Here is a tiny trained network, its code and every weight. The questions are about switching its units off for an input and a class, where a switched-off unit gives its printed mean instead of its output.

import numpy as np


def w(rows, s, z=0):
    codes = np.array(rows[::2]) - 128.0
    scale = np.full(codes.shape[1], s)
    scale[-1] = z or s
    return codes * scale


def f(y):
    return np.maximum(y, 0)


def log_softmax(a):
    a = a - a.max(-1, keepdims=True)
    return a - np.log(np.exp(a).sum(-1, keepdims=True))


def net(x, mask):
    res = np.array(x, float).reshape(1, 3) / 4 @ E
    y = f(res @ A[0][:, :-1].T + A[0][:, -1])
    res = res + np.where(mask, y, B[0][:, -1]) @ B[0][:, :-1]
    return log_softmax(res[-1] @ U[:, :-1].T + U[:, -1])


A, B = {}, {}
E = w([
[225,179,107,174,137,203,198],'x0',
[108,139,69,197,93,66,141],'x1',
[63,77,87,201,249,134,193],'x2',
],0.014)
A[0] = w([
[183,158,113,64,123,196,194,198],'n1',
[136,212,2,162,94,102,107,122],'n2',
[123,92,62,195,84,27,131,133],'n3',
[207,172,115,156,114,198,167,112],'n4',
[87,121,50,183,90,89,163,180],'n5',
[188,137,125,109,139,146,140,23],'n6',
[130,79,81,140,218,152,185,170],'n7',
[174,166,48,178,177,198,177,193],'n8',
[142,135,225,98,11,103,88,254],'n9',
[121,66,91,196,77,115,154,179],'n10',
],0.012,0.0056)
B[0] = w([
[180,157,218,77,66,122,192,218],'n1',
[187,162,255,232,97,132,126,193],'n2',
[117,155,33,157,74,79,90,196],'n3',
[228,149,120,57,20,214,197,228],'n4',
[143,52,28,177,14,90,97,195],'n5',
[156,120,81,83,21,107,128,158],'n6',
[25,182,215,156,189,189,200,227],'n7',
[87,134,135,197,97,232,209,252],'n8',
[134,34,163,89,87,26,71,235],'n9',
[144,47,112,216,81,79,148,178],'n10',
],0.0088,0.022)
U = w([
[70,109,17,105,108,97,92,40],'0',
[88,167,184,97,241,206,183,81],'1',
[69,93,94,245,186,170,213,61],'2',
[102,84,192,27,140,121,68,255],'3',
[232,192,105,122,67,220,232,136],'4',
[185,142,93,232,76,77,118,5],'5',
],0.011,0.0057)

Each question gives the input, the list of numbers given to net, and the class t.
The units are the neurons (one row each of A and B). Each row of codes is followed by its name. A weight is (code - 128) times the scale printed after its matrix; where a second scale follows, it is the last column's (A, B and U).
mask holds one flag per neuron, in row order. A switched-off neuron (its flag False) gives its mean, the last column of its row in B, instead of its output. The means were averaged over made-up inputs and are rounded, as every weight is.
A unit's drop is (log p(t) with every unit on - log p(t) with that unit switched off) / (log p(t) with every unit on - log p(t) with every unit switched off).
The circuit of an input: a set's keep is (log p(t) with only the set's units on - log p(t) with every unit switched off) / (log p(t) with every unit on - log p(t) with every unit switched off). Starting from all 10 units, units are removed one at a time, each time the one whose removal leaves the highest keep (on an exact tie, the one counted first), for as long as the keep stays at least 0.8.
circuit, biggest first: the units of the circuit, biggest drop first
top k neurons: the k neurons with the biggest drops, biggest first
drop of u: that unit's drop, to one decimal
input [-7,1,2], class 0: top neuron : (n2)
input [-3,2,-1], class 0: circuit, biggest first : (n2; n1; n8)
input [-6,4,3], class 0: circuit, biggest first : (n2; n8)
input [-6,-1,3], class 0: circuit, biggest first : (n2; n1)
input [0,-7,-1], class 3: circuit, biggest first : (n8; n4)
input [-5,1,-1], class 0: circuit, biggest first : (n1; n2)
input [4,7,-2], class 5: circuit, biggest first : (n5; n3)
input [-1,-3,6], class 2: top 2 neurons : (n1; n4)
input [-3,0,2], class 2: top 3 neurons : (n9; n4; n6)
input [-3,-7,2], class 1: top 2 neurons : (n9; n5)
input [6,6,5], class 2: top 4 neurons : (n7; n10; n1; n8)
input [0,2,2], class 2: top 2 neurons : (n4; n9)
input [4,7,3], class 2: drop of n6 : 0.1
input [-8,5,-1], class 0: top neuron : (n1)
input [7,6,7], class 2: drop of n7 : 0.9
input [-4,-2,1], class 3: drop of n8 : 0.2
input [1,-6,3], class 1: drop of n4 : 0.1
